Below is a small trained network, with its code and all its weights. Each question gives an input and a class and asks what happens when units are switched off, that is, made to give their printed mean instead of their output.

import numpy as np


def w(rows, s, z=0):
    codes = np.array(rows[::2]) - 128.0
    scale = np.full(codes.shape[1], s)
    scale[-1] = z or s
    return codes * scale


def f(y):
    return np.maximum(y, 0)


def log_softmax(a):
    a = a - a.max(-1, keepdims=True)
    return a - np.log(np.exp(a).sum(-1, keepdims=True))


def net(x, mask):
    res = np.array(x, float).reshape(1, 5) / 4 @ E
    y = f(res @ A[0][:, :-1].T + A[0][:, -1])
    res = res + np.where(mask, y, B[0][:, -1]) @ B[0][:, :-1]
    return log_softmax(res[-1] @ U[:, :-1].T + U[:, -1])


A, B = {}, {}
E = w([
[172,97,128,177,93,184,215,187,181,201],'x0',
[116,108,143,134,114,121,109,135,119,131],'x1',
[201,72,135,150,100,129,232,95,37,64],'x2',
[163,95,3,134,150,34,135,141,119,158],'x3',
[93,191,78,217,132,138,102,200,102,78],'x4',
],0.0082)
A[0] = w([
[212,158,67,136,164,94,172,139,169,155,164],'neuron 1',
[135,91,80,103,120,107,88,167,101,150,167],'neuron 2',
[89,202,128,125,180,112,72,117,157,163,130],'neuron 3',
[123,132,126,132,174,106,77,103,57,110,161],'neuron 4',
[96,157,104,145,154,154,137,154,92,131,255],'neuron 5',
[195,145,170,170,61,154,167,79,2,63,119],'neuron 6',
[82,136,169,102,162,146,78,162,204,153,99],'neuron 7',
[124,87,155,30,131,64,129,42,190,191,115],'neuron 8',
[53,168,125,108,153,137,111,128,201,169,99],'neuron 9',
[137,101,93,164,168,16,156,147,152,183,93],'neuron 10',
[130,189,93,230,98,160,99,156,86,72,103],'neuron 11',
[158,61,168,75,104,91,139,112,138,168,128],'neuron 12',
[85,184,205,158,95,164,147,157,152,89,155],'neuron 13',
[102,157,113,67,157,79,79,60,122,76,118],'neuron 14',
[160,106,133,165,119,144,169,187,167,205,209],'neuron 15',
[88,191,148,168,147,81,76,182,165,181,129],'neuron 16',
[115,174,112,63,84,135,59,147,220,199,106],'neuron 17',
[115,157,197,150,101,182,147,128,145,147,112],'neuron 18',
[171,103,193,55,125,148,124,78,141,189,118],'neuron 19',
[144,96,81,180,163,65,102,147,111,139,114],'neuron 20',
[95,154,116,71,133,106,88,69,69,82,77],'neuron 21',
[120,175,185,116,128,209,121,113,115,93,115],'neuron 22',
[69,155,84,190,96,147,85,194,119,78,112],'neuron 23',
[194,124,114,188,29,178,130,192,151,198,94],'neuron 24',
[162,70,101,116,99,197,147,170,177,162,96],'neuron 25',
[94,116,138,121,115,61,79,89,73,47,151],'neuron 26',
[116,166,122,70,147,85,49,67,73,48,93],'neuron 27',
],0.0075,0.0092)
B[0] = w([
[125,65,158,80,156,179,62,107,146,182,201],'neuron 1',
[145,74,161,89,154,176,95,104,109,176,188],'neuron 2',
[155,58,87,134,71,97,185,111,116,98,205],'neuron 3',
[105,123,143,109,101,151,125,129,208,135,206],'neuron 4',
[1,104,106,61,78,238,112,6,92,171,254],'neuron 5',
[214,50,53,77,60,91,170,230,81,125,230],'neuron 6',
[212,66,123,80,94,60,183,155,112,81,191],'neuron 7',
[126,195,65,185,161,182,80,28,38,91,222],'neuron 8',
[210,98,81,109,105,139,190,212,98,85,187],'neuron 9',
[215,73,197,119,223,66,42,146,170,116,175],'neuron 10',
[182,150,74,163,173,117,108,43,49,79,192],'neuron 11',
[113,191,93,145,118,105,125,60,74,56,193],'neuron 12',
[165,67,174,78,173,131,47,91,130,194,206],'neuron 13',
[99,112,157,185,128,189,155,133,201,90,209],'neuron 14',
[72,136,140,155,102,226,172,42,194,111,234],'neuron 15',
[182,131,82,81,90,114,167,149,62,83,204],'neuron 16',
[212,121,50,99,54,94,218,201,83,95,209],'neuron 17',
[181,93,182,98,178,134,63,131,162,155,177],'neuron 18',
[123,175,119,154,157,125,71,13,64,60,204],'neuron 19',
[194,77,196,79,189,126,49,125,132,103,177],'neuron 20',
[169,164,162,218,93,114,141,172,197,88,180],'neuron 21',
[199,56,177,100,217,94,36,162,156,169,183],'neuron 22',
[134,215,135,128,177,135,77,65,77,75,193],'neuron 23',
[152,182,155,208,127,175,122,141,198,32,184],'neuron 24',
[190,212,127,185,116,121,162,108,196,79,172],'neuron 25',
[91,103,95,149,110,170,174,118,230,113,225],'neuron 26',
[131,119,144,198,138,184,155,201,217,61,216],'neuron 27',
],0.0054,0.009)
U = w([
[185,91,95,107,82,100,203,177,85,105,75],'0',
[129,152,140,221,128,140,161,137,233,105,76],'1',
[100,102,121,102,114,148,127,103,124,137,254],'2',
[169,79,165,104,205,118,69,139,145,150,68],'3',
[136,211,108,178,164,121,113,91,43,98,99],'4',
[26,126,137,96,107,129,162,126,112,183,190],'5',
[71,217,152,178,148,8,151,233,103,207,28],'6',
[77,245,177,187,184,19,186,237,95,206,28],'7',
],0.013,0.0085)

Each question gives the input, the list of numbers given to net, and the class t.
The units are the neurons (one row each of A and B). Each row of codes is followed by its name. A weight is (code - 128) times the scale printed after its matrix; where a second scale follows, it is the last column's (A, B and U).
mask holds one flag per neuron, in row order. A switched-off neuron (its flag False) gives its mean, the last column of its row in B, instead of its output. The means were averaged over made-up inputs and are rounded, as every weight is.
A unit's drop is (log p(t) with every unit on - log p(t) with that unit switched off) / (log p(t) with every unit on - log p(t) with every unit switched off).
The circuit of an input: a set's keep is (log p(t) with only the set's units on - log p(t) with every unit switched off) / (log p(t) with every unit on - log p(t) with every unit switched off). Starting from the 12 units with the biggest drops (on a tie, the unit counted first), units are removed one at a time, each time the one whose removal leaves the highest keep (on an exact tie, the one counted first), for as long as the keep stays at least 0.8.
units of the circuit, in order: the units of the circuit, biggest drop first
unit that matters most: the unit with the biggest drop
k most important neurons: the k neurons with the biggest drops, biggest first
drop of u: that unit's drop, to one decimal
input [-7,-6,-8,-2,6], class 0: unit that matters most : neuron 16
input [5,-3,-1,8,8], class 3: 4 most important neurons : (neuron 10; neuron 1; neuron 20; neuron 8)
input [-5,-1,-1,8,6], class 3: units of the circuit, in order : (neuron 20; neuron 10)
input [1,-6,-6,8,0], class 3: 4 most important neurons : (neuron 10; neuron 1; neuron 20; neuron 6)
input [5,2,0,-4,7], class 4: 2 most important neurons : (neuron 11; neuron 23)
input [-1,6,6,-7,3], class 3: units of the circuit, in order : (neuron 22; neuron 13)
input [4,3,0,6,-2], class 3: units of the circuit, in order : (neuron 10; neuron 1)
input [0,-2,-6,4,5], class 0: 2 most important neurons : (neuron 16; neuron 17)
input [-4,-7,-7,-5,-7], class 0: 3 most important neurons : (neuron 17; neuron 7; neuron 9)
input [3,-5,2,-8,4], class 3: units of the circuit, in order : (neuron 22; neuron 13)
input [-7,1,6,-4,0], class 1: units of the circuit, in order : (neuron 27; neuron 26)
input [-3,1,0,7,3], class 3: units of the circuit, in order : (neuron 10; neuron 20)
input [-1,6,-8,-1,-8], class 0: units of the circuit, in order : (neuron 17; neuron 7)
input [-4,2,0,6,6], class 3: unit that matters most : neuron 20
input [-6,1,6,7,-2], class 3: units of the circuit, in order : (neuron 20; neuron 10)
input [3,-8,6,1,7], class 2: 4 most important neurons : (neuron 5; neuron 8; neuron 1; neuron 17)
input [-4,-7,4,-7,6], class 2: 4 most important neurons : (neuron 5; neuron 10; neuron 20; neuron 26)
input [2,-7,3,3,5], class 2: 2 most important neurons : (neuron 8; neuron 1)
input [-7,-6,-5,-3,-3], class 1: 2 most important neurons : (neuron 27; neuron 14)
input [-6,-6,1,1,-7], class 4: units of the circuit, in order : (neuron 8)
input [-8,-1,7,-4,-1], class 1: 3 most important neurons : (neuron 27; neuron 26; neuron 21)
input [6,1,-8,1,-7], class 0: drop of neuron 13 : 0.0
input [8,4,0,2,-8], class 1: drop of neuron 11 : 0.1
input [5,6,-7,1,5], class 0: drop of neuron 17 : 0.2
input [0,6,-3,-1,-7], class 4: drop of neuron 8 : 0.2
